Below are the code and all the weights of a small trained network. Each question names an input and a target symbol and asks about switching units off, where a switched-off unit gives its printed mean instead of its output.

import numpy as np


def w(rows, s, z=0):
    codes = np.array(rows[::2]) - 128.0
    scale = np.full(codes.shape[1], s)
    scale[-1] = z or s
    return codes * scale


def f(y):
    return y / 2 * (1 + np.tanh(0.7978845608 * (y + 0.044715 * y**3)))


def softmax(a):
    e = np.exp(a - a.max(-1, keepdims=True))
    return e / e.sum(-1, keepdims=True)


def log_softmax(a):
    a = a - a.max(-1, keepdims=True)
    return a - np.log(np.exp(a).sum(-1, keepdims=True))


def net(x, mask):
    ids = ['ΛΞΠΦΨγεη'.index(c) for c in x.split()]
    T = len(ids)
    res = E[ids] + P[:T]
    r = res
    for j in range(2):
        rows = slice(3 * j, 3 * j + 3)
        q, k, v = (r @ M[0][rows].T for M in (Q, K, V))
        z = softmax(np.where(np.tri(T) > 0, q @ k.T / 3**0.5, -1e9)) @ v
        o = O[0][rows]
        res = res + np.where(mask[j], z, o[:, -1]) @ o[:, :-1]
    y = f(res @ A[0][:, :-1].T + A[0][:, -1])
    res = res + np.where(mask[2:26], y, B[0][:, -1]) @ B[0][:, :-1]
    return log_softmax(res[-1] @ U[:, :-1].T + U[:, -1])


Q, K, V, O, A, B = {}, {}, {}, {}, {}, {}
E = w([
[206,142,102,185,174,222,25,35,157,227],'Λ',
[204,155,164,194,207,132,156,213,138,153],'Ξ',
[125,163,168,184,153,74,159,106,198,143],'Π',
[155,221,190,113,122,119,140,155,209,118],'Φ',
[123,141,222,171,201,150,146,161,94,222],'Ψ',
[56,129,75,138,65,116,126,253,126,139],'γ',
[136,184,37,129,189,127,89,80,98,67],'ε',
[67,47,80,149,175,237,146,104,119,3],'η',
],0.02)
P = w([
[147,96,88,235,84,117,16,200,91,104],'0',
[144,168,112,185,103,108,93,163,64,122],'1',
[139,192,165,123,104,90,109,130,76,147],'2',
[144,170,176,81,89,72,179,104,84,151],'3',
[155,151,175,56,74,58,225,127,100,130],'4',
[160,120,203,10,57,22,254,138,105,139],'5',
],0.0092)
Q[0] = w([
[195,63,109,124,77,155,233,110,162,98],'H0',
[133,194,185,217,134,37,254,207,136,132],'H0',
[112,68,75,158,42,135,66,213,125,73],'H0',
[99,184,233,174,131,151,133,211,148,131],'H1',
[182,116,121,159,199,119,193,161,122,176],'H1',
[146,159,175,133,118,77,197,119,170,57],'H1',
],0.008)
K[0] = w([
[174,128,186,86,152,99,191,87,154,161],'H0',
[140,62,129,12,128,103,192,99,51,138],'H0',
[145,101,107,170,114,87,123,212,200,134],'H0',
[118,99,127,106,34,115,184,163,103,191],'H1',
[93,142,153,59,134,60,161,118,188,158],'H1',
[90,145,186,63,124,131,142,130,90,94],'H1',
],0.011)
V[0] = w([
[233,151,72,143,109,108,53,119,124,64],'H0',
[142,181,82,93,127,22,118,104,82,67],'H0',
[85,102,151,106,127,154,121,95,2,62],'H0',
[188,203,121,84,105,137,108,197,132,182],'H1',
[86,142,47,125,82,176,73,152,87,163],'H1',
[88,141,204,78,76,205,146,125,154,110],'H1',
],0.0076)
O[0] = w([
[174,79,93,73,92,83,205,142,105,184,253],'H0',
[151,43,129,174,71,137,136,57,84,201,87],'H0',
[127,179,165,116,17,255,123,122,153,118,71],'H0',
[105,62,79,29,21,165,99,158,99,16,236],'H1',
[131,136,207,124,105,96,161,87,87,64,108],'H1',
[171,184,100,182,84,41,98,146,58,87,30],'H1',
],0.0079,0.0053)
A[0] = w([
[71,133,146,108,130,79,128,205,151,141,124],'N0',
[144,93,104,188,117,207,69,100,147,134,122],'N1',
[172,151,169,183,154,134,118,147,113,182,103],'N2',
[133,65,96,83,158,83,105,123,121,87,160],'N3',
[151,143,142,96,152,159,163,144,158,109,171],'N4',
[61,158,139,152,125,183,124,91,100,67,145],'N5',
[83,72,104,69,129,166,123,98,169,128,79],'N6',
[115,175,111,140,127,120,45,125,124,64,23],'N7',
[138,196,61,187,126,97,76,152,77,153,254],'N8',
[129,180,189,151,139,116,67,144,157,103,87],'N9',
[119,82,103,107,155,146,130,64,106,143,41],'N10',
[70,50,12,174,127,184,19,109,126,91,170],'N11',
[136,134,171,76,121,124,122,63,143,178,197],'N12',
[100,154,104,137,166,86,136,141,172,168,10],'N13',
[125,162,61,134,148,100,157,136,103,110,92],'N14',
[149,141,119,162,154,153,80,86,129,138,176],'N15',
[138,140,124,138,141,105,90,164,181,148,68],'N16',
[103,146,92,84,144,161,114,123,106,77,51],'N17',
[111,129,129,137,161,161,131,122,175,127,150],'N18',
[119,141,165,142,54,158,115,164,143,144,56],'N19',
[86,159,164,136,130,69,150,98,93,89,100],'N20',
[121,138,100,121,177,158,135,110,180,56,181],'N21',
[160,44,167,155,113,154,142,108,149,106,127],'N22',
[105,137,189,188,133,94,152,123,167,153,115],'N23',
],0.011,0.0046)
B[0] = w([
[90,126,98,132,202,116,124,93,109,88,231],'N0',
[81,196,161,160,85,38,108,37,152,139,168],'N1',
[120,92,140,77,84,89,131,68,182,98,188],'N2',
[165,165,98,202,101,196,102,103,122,156,254],'N3',
[109,156,120,153,129,136,96,64,84,93,222],'N4',
[191,109,27,134,148,80,151,98,163,108,193],'N5',
[131,132,144,158,90,107,59,105,176,23,169],'N6',
[180,108,149,142,243,143,184,104,60,169,150],'N7',
[48,196,166,99,17,91,101,74,190,197,197],'N8',
[113,105,186,119,73,189,89,185,17,148,176],'N9',
[107,201,135,168,159,124,136,143,120,125,195],'N10',
[106,138,210,86,39,80,62,57,255,166,178],'N11',
[122,109,113,175,136,135,148,202,95,69,206],'N12',
[131,165,179,94,155,168,142,80,130,76,157],'N13',
[83,130,137,146,61,152,95,62,198,147,175],'N14',
[68,114,8,102,89,144,130,129,126,117,168],'N15',
[76,105,124,129,182,154,180,81,165,127,174],'N16',
[118,112,180,121,139,88,113,68,168,163,151],'N17',
[128,89,124,94,162,82,139,152,66,95,173],'N18',
[145,139,105,146,161,186,162,107,228,127,193],'N19',
[164,143,113,215,96,95,109,160,135,113,164],'N20',
[125,107,121,82,49,126,95,228,116,218,214],'N21',
[108,212,108,66,143,84,71,170,128,176,180],'N22',
[156,94,209,118,145,154,159,188,88,113,167],'N23',
],0.0067,0.0081)
U = w([
[181,125,183,97,183,101,181,92,169,113,68],'Λ',
[195,163,177,199,127,197,160,156,181,133,61],'Ξ',
[160,121,15,207,203,155,197,160,84,101,220],'Π',
[115,166,164,110,156,119,110,179,93,145,79],'Φ',
[253,138,178,208,154,93,134,144,112,81,126],'Ψ',
[174,140,144,153,137,124,130,150,140,130,1],'γ',
[124,166,96,168,96,68,73,119,156,138,210],'ε',
[190,97,151,100,94,97,178,180,127,177,107],'η',
],0.0058,0.0035)

Each question gives the input, a string of symbols that net reads in full, and the target symbol t.
The units are the heads (3 rows each of Q, K, V and O) and the neurons (one row each of A and B). Each row of codes is followed by its name. A weight is (code - 128) times the scale printed after its matrix; where a second scale follows, it is the last column's (O, A, B and U).
mask holds one flag per unit, heads first, then neurons. A switched-off unit (its flag False) gives its mean, the last column of its rows in O or B, instead of its output. The means were averaged over made-up inputs and are rounded, as every weight is.
A unit's drop is (log p(t) with every unit on - log p(t) with that unit switched off) / (log p(t) with every unit on - log p(t) with every unit switched off).
The circuit of an input: a set's keep is (log p(t) with only the set's units on - log p(t) with every unit switched off) / (log p(t) with every unit on - log p(t) with every unit switched off). Starting from the 12 units with the biggest drops (on a tie, the unit counted first), units are removed one at a time, each time the one whose removal leaves the highest keep (on an exact tie, the one counted first), for as long as the keep stays at least 0.8.
units of the circuit, in order: the units of the circuit, biggest drop first
top k neurons: the k neurons with the biggest drops, biggest first
heads that matter: for each layer, one digit per head in row order, 1 if its drop is at least 0.15 and else 0, layers parted by /
drop when u is switched off: that unit's drop, to one decimal
input γ Ξ Π, target Ψ: heads that matter	01
input Π Ξ Λ Ψ Ξ, target Φ: units of the circuit, in order	H0, N9, N21
input Λ Ξ Π Π, target Λ: heads that matter	01
input Λ η Ξ Π Ξ Φ, target ε: heads that matter	11
input η Λ Ξ Ξ, target Π: heads that matter	01
input γ η Ξ ε γ, target Π: units of the circuit, in order	N0, N11
input Λ Π Λ Φ Ξ Ξ, target ε: units of the circuit, in order	H1, N8, H0
input Λ Ψ Φ, target Φ: top 2 neurons	N9, N21
input Ξ Φ Ξ, target ε: units of the circuit, in order	H1, N8
input Π Λ Λ ε Φ Π, target η: units of the circuit, in order	H0, N0
input η Φ Π γ Λ Φ, target Ψ: heads that matter	10
input Ξ Ξ Ξ η, target ε: heads that matter	00
input ε Ξ Ψ, target η: units of the circuit, in order	H0
input ε Π γ Λ Λ Ψ, target Φ: top 2 neurons	N9, N3
input Ξ γ Ξ, target Ψ: heads that matter	01
input Ξ Π Ξ Ξ, target Λ: heads that matter	10
input ε η Π Ψ, target Ξ: heads that matter	10
input Ξ Φ γ Π Π, target Ψ: heads that matter	10
input Φ Ξ γ Λ Ψ, target Ψ: top 2 neurons	N20, N5
input Ξ Ξ Ξ, target Π: top neuron	N11
input Ξ Λ γ Λ Φ, target Ψ: top 2 neurons	N20, N8
input Λ ε Φ Λ Ξ Ψ, target Φ: heads that matter	11
input Λ Λ Π, target Λ: heads that matter	11
input ε Ξ Ξ, target η: heads that matter	10
input Ξ Ξ Λ ε Φ, target η: heads that matter	11
input Ψ Λ Φ, target Φ: top 3 neurons	N9, N7, N5
input Λ γ Λ η Π γ, target Π: top 2 neurons	N0, N11
input ε Λ ε Ξ, target η: drop when N2 is switched off	0.0
